Below is a small trained network, with its code and all its weights. Each question gives an input and a class and asks what happens when units are switched off, that is, made to give their printed mean instead of their output.

import numpy as np


def w(rows, s, z=0):
    codes = np.array(rows[::2]) - 128.0
    scale = np.full(codes.shape[1], s)
    scale[-1] = z or s
    return codes * scale


def f(y):
    return y / 2 * (1 + np.tanh(0.7978845608 * (y + 0.044715 * y**3)))


def log_softmax(a):
    a = a - a.max(-1, keepdims=True)
    return a - np.log(np.exp(a).sum(-1, keepdims=True))


def net(x, mask):
    res = np.array(x, float).reshape(1, 8) / 4 @ E
    y = f(res @ A[0][:, :-1].T + A[0][:, -1])
    res = res + np.where(mask, y, B[0][:, -1]) @ B[0][:, :-1]
    return log_softmax(res[-1] @ U[:, :-1].T + U[:, -1])


A, B = {}, {}
E = w([
[118,221,10,115,177,157],'x0',
[202,227,175,138,154,219],'x1',
[57,135,138,100,31,193],'x2',
[54,121,91,152,255,227],'x3',
[155,204,147,74,93,111],'x4',
[167,159,56,133,91,115],'x5',
[72,148,25,155,134,172],'x6',
[170,104,55,216,148,70],'x7',
],0.0068)
A[0] = w([
[210,89,163,154,108,55,185],'neuron 0',
[134,161,180,120,164,225,224],'neuron 1',
[116,68,24,221,179,161,232],'neuron 2',
[78,75,110,65,87,112,219],'neuron 3',
[154,139,213,131,147,237,223],'neuron 4',
[200,73,172,145,111,104,245],'neuron 5',
[56,142,145,75,1,110,220],'neuron 6',
[95,112,167,107,64,80,252],'neuron 7',
[84,119,162,112,207,175,213],'neuron 8',
[200,210,69,98,137,144,156],'neuron 9',
[73,79,113,107,188,87,183],'neuron 10',
[23,115,156,100,139,75,180],'neuron 11',
[104,153,77,112,136,128,232],'neuron 12',
[72,131,124,69,47,128,189],'neuron 13',
[113,96,146,81,176,55,170],'neuron 14',
[66,77,59,199,196,164,210],'neuron 15',
[227,102,156,159,95,64,195],'neuron 16',
[216,65,149,152,64,39,238],'neuron 17',
[105,96,25,179,188,140,239],'neuron 18',
[192,212,28,93,164,136,206],'neuron 19',
[137,196,65,93,139,121,239],'neuron 20',
[70,109,157,103,144,95,117],'neuron 21',
[251,93,133,129,106,70,233],'neuron 22',
],0.008,0.0022)
B[0] = w([
[151,139,130,74,102,12,220],'neuron 0',
[77,175,235,137,182,169,222],'neuron 1',
[48,105,80,202,162,63,239],'neuron 2',
[139,39,69,136,68,175,191],'neuron 3',
[60,178,253,99,158,161,238],'neuron 4',
[119,148,168,70,85,46,213],'neuron 5',
[89,124,84,126,39,213,243],'neuron 6',
[117,105,115,84,64,133,212],'neuron 7',
[154,75,224,113,231,137,206],'neuron 8',
[191,200,108,129,142,160,199],'neuron 9',
[180,12,104,107,162,123,182],'neuron 10',
[156,54,110,94,136,187,183],'neuron 11',
[138,131,114,166,133,136,168],'neuron 12',
[76,103,111,154,76,182,201],'neuron 13',
[166,100,107,78,140,120,169],'neuron 14',
[88,56,122,203,200,62,233],'neuron 15',
[150,175,160,87,79,46,223],'neuron 16',
[124,147,101,96,84,70,255],'neuron 17',
[81,120,38,245,207,57,230],'neuron 18',
[205,222,61,172,153,169,222],'neuron 19',
[202,173,38,167,171,207,190],'neuron 20',
[191,79,139,115,117,181,155],'neuron 21',
[147,212,140,97,85,37,226],'neuron 22',
],0.0066,0.0074)
U = w([
[100,150,255,84,174,184,167],'0',
[84,82,68,235,206,78,99],'1',
[93,62,74,107,13,219,164],'2',
[191,4,118,67,183,141,1],'3',
[234,219,64,162,158,199,75],'4',
[174,164,129,33,50,29,181],'5',
],0.0078,0.00093)

Each question gives the input, the list of numbers given to net, and the class t.
The units are the neurons (one row each of A and B). Each row of codes is followed by its name. A weight is (code - 128) times the scale printed after its matrix; where a second scale follows, it is the last column's (A, B and U).
mask holds one flag per neuron, in row order. A switched-off neuron (its flag False) gives its mean, the last column of its row in B, instead of its output. The means were averaged over made-up inputs and are rounded, as every weight is.
A unit's drop is (log p(t) with every unit on - log p(t) with that unit switched off) / (log p(t) with every unit on - log p(t) with every unit switched off).
The circuit of an input: a set's keep is (log p(t) with only the set's units on - log p(t) with every unit switched off) / (log p(t) with every unit on - log p(t) with every unit switched off). Starting from the 12 units with the biggest drops (on a tie, the unit counted first), units are removed one at a time, each time the one whose removal leaves the highest keep (on an exact tie, the one counted first), for as long as the keep stays at least 0.8.
units of the circuit, in order: the units of the circuit, biggest drop first
unit that matters most: the unit with the biggest drop
top k neurons: the k neurons with the biggest drops, biggest first
drop of u: that unit's drop, to one decimal
input [6,-5,-7,4,4,8,-5,-1], class 4: unit that matters most => neuron 19
input [4,5,6,-3,5,-3,-5,-1], class 0: units of the circuit, in order => [neuron 4; neuron 1]
input [1,8,7,3,-6,5,2,3], class 1: units of the circuit, in order => [neuron 2; neuron 15]
input [-1,-5,6,3,-3,-6,-8,-2], class 2: units of the circuit, in order => [neuron 6; neuron 3]
input [1,-7,0,-5,4,0,5,2], class 2: units of the circuit, in order => [neuron 6; neuron 3; neuron 13]
input [-5,-7,7,-4,-3,-6,-5,1], class 2: top 2 neurons => [neuron 6; neuron 3]
input [-8,3,-5,5,-2,-4,-5,5], class 5: top 2 neurons => [neuron 0; neuron 5]
input [-5,-5,-2,6,6,-7,-6,4], class 3: top 2 neurons => [neuron 10; neuron 11]
input [-2,7,3,6,1,3,8,-3], class 0: top 3 neurons => [neuron 4; neuron 1; neuron 8]
input [1,-1,1,-7,5,6,5,-7], class 2: drop of neuron 6 => 0.1
input [-6,6,-2,1,-4,1,-1,2], class 0: drop of neuron 4 => 0.6
input [-2,1,6,-2,0,-5,-4,-6], class 2: drop of neuron 13 => 0.3
